Here is a tiny trained network, its code and every weight. The questions are about switching its units off for an input and a class, where a switched-off unit gives its printed mean instead of its output.

import numpy as np


def w(rows, s, z=0):
    codes = np.array(rows[::2]) - 128.0
    scale = np.full(codes.shape[1], s)
    scale[-1] = z or s
    return codes * scale


def f(y):
    return np.maximum(y, 0)


def log_softmax(a):
    a = a - a.max(-1, keepdims=True)
    return a - np.log(np.exp(a).sum(-1, keepdims=True))


def net(x, mask):
    res = np.array(x, float).reshape(1, 6) / 4 @ E
    y = f(res @ A[0][:, :-1].T + A[0][:, -1])
    res = res + np.where(mask, y, B[0][:, -1]) @ B[0][:, :-1]
    return log_softmax(res[-1] @ U[:, :-1].T + U[:, -1])


A, B = {}, {}
E = w([
[141,103,227,182,189],'x0',
[57,122,254,58,28],'x1',
[126,130,127,126,129],'x2',
[122,136,127,120,134],'x3',
[122,132,128,122,134],'x4',
[54,224,161,237,95],'x5',
],0.0097)
A[0] = w([
[97,181,190,182,62,108],'neuron 1',
[127,138,44,113,76,208],'neuron 2',
[123,193,130,176,78,209],'neuron 3',
[127,113,211,123,90,140],'neuron 4',
[135,56,188,141,147,195],'neuron 5',
[133,134,170,254,148,131],'neuron 6',
[120,111,227,56,53,226],'neuron 7',
[78,78,205,158,228,255],'neuron 8',
[76,116,166,95,56,207],'neuron 9',
[113,156,154,179,69,161],'neuron 10',
[147,201,100,153,83,61],'neuron 11',
],0.014,0.0049)
B[0] = w([
[91,157,211,78,169,209],'neuron 1',
[62,105,76,114,112,209],'neuron 2',
[11,149,169,180,183,199],'neuron 3',
[188,122,176,130,74,194],'neuron 4',
[186,147,100,157,121,186],'neuron 5',
[145,167,98,120,207,206],'neuron 6',
[191,67,135,63,80,252],'neuron 7',
[244,163,171,174,147,215],'neuron 8',
[103,62,191,60,87,218],'neuron 9',
[55,172,198,115,156,187],'neuron 10',
[67,93,100,212,116,168],'neuron 11',
],0.011,0.016)
U = w([
[116,73,52,55,129,253],'0',
[27,176,136,195,137,147],'1',
[113,62,127,28,59,57],'2',
[27,106,223,79,102,23],'3',
[194,83,133,136,187,200],'4',
[115,215,163,131,218,98],'5',
[196,92,188,115,63,22],'6',
[127,185,250,62,158,6],'7',
],0.011,0.0056)

Each question gives the input, the list of numbers given to net, and the class t.
The units are the neurons (one row each of A and B). Each row of codes is followed by its name. A weight is (code - 128) times the scale printed after its matrix; where a second scale follows, it is the last column's (A, B and U).
mask holds one flag per neuron, in row order. A switched-off neuron (its flag False) gives its mean, the last column of its row in B, instead of its output. The means were averaged over made-up inputs and are rounded, as every weight is.
A unit's drop is (log p(t) with every unit on - log p(t) with that unit switched off) / (log p(t) with every unit on - log p(t) with every unit switched off).
The circuit of an input: a set's keep is (log p(t) with only the set's units on - log p(t) with every unit switched off) / (log p(t) with every unit on - log p(t) with every unit switched off). Starting from all 11 units, units are removed one at a time, each time the one whose removal leaves the highest keep (on an exact tie, the one counted first), for as long as the keep stays at least 0.8.
circuit, biggest first: the units of the circuit, biggest drop first
most important unit: the unit with the biggest drop
top k neurons: the k neurons with the biggest drops, biggest first
drop of u: that unit's drop, to one decimal
input [3,-1,8,-8,2,8], class 5: most important unit	neuron 6
input [-8,-1,-4,-2,-3,1], class 1: circuit, biggest first	neuron 7; neuron 11
input [1,-1,-3,-2,0,-4], class 4: top 3 neurons	neuron 9; neuron 7; neuron 2
input [2,-2,-8,6,-5,8], class 5: top 2 neurons	neuron 6; neuron 1
input [-3,-1,-4,5,-4,-5], class 0: top 2 neurons	neuron 9; neuron 7
input [4,0,3,-1,1,5], class 5: top 4 neurons	neuron 6; neuron 7; neuron 9; neuron 3
input [3,1,5,-3,3,-5], class 6: top 2 neurons	neuron 6; neuron 3
input [-5,0,5,0,-1,5], class 1: top 4 neurons	neuron 7; neuron 11; neuron 3; neuron 4
input [8,-7,7,-7,-1,2], class 5: top 4 neurons	neuron 7; neuron 6; neuron 9; neuron 4
input [0,-3,-5,6,-3,-1], class 0: top 3 neurons	neuron 8; neuron 3; neuron 1
input [-8,0,8,1,0,6], class 1: top 3 neurons	neuron 7; neuron 11; neuron 3
input [1,-3,-5,0,2,4], class 5: top 2 neurons	neuron 6; neuron 2
input [-5,-7,2,-8,-8,1], class 1: top 3 neurons	neuron 7; neuron 9; neuron 11
input [0,-7,-5,6,2,-7], class 0: circuit, biggest first	neuron 8
input [3,8,4,3,-7,-5], class 6: drop of neuron 3	0.0
input [2,-3,-7,-5,7,0], class 4: drop of neuron 3	0.8
input [1,-2,7,3,-2,3], class 5: drop of neuron 9	0.1
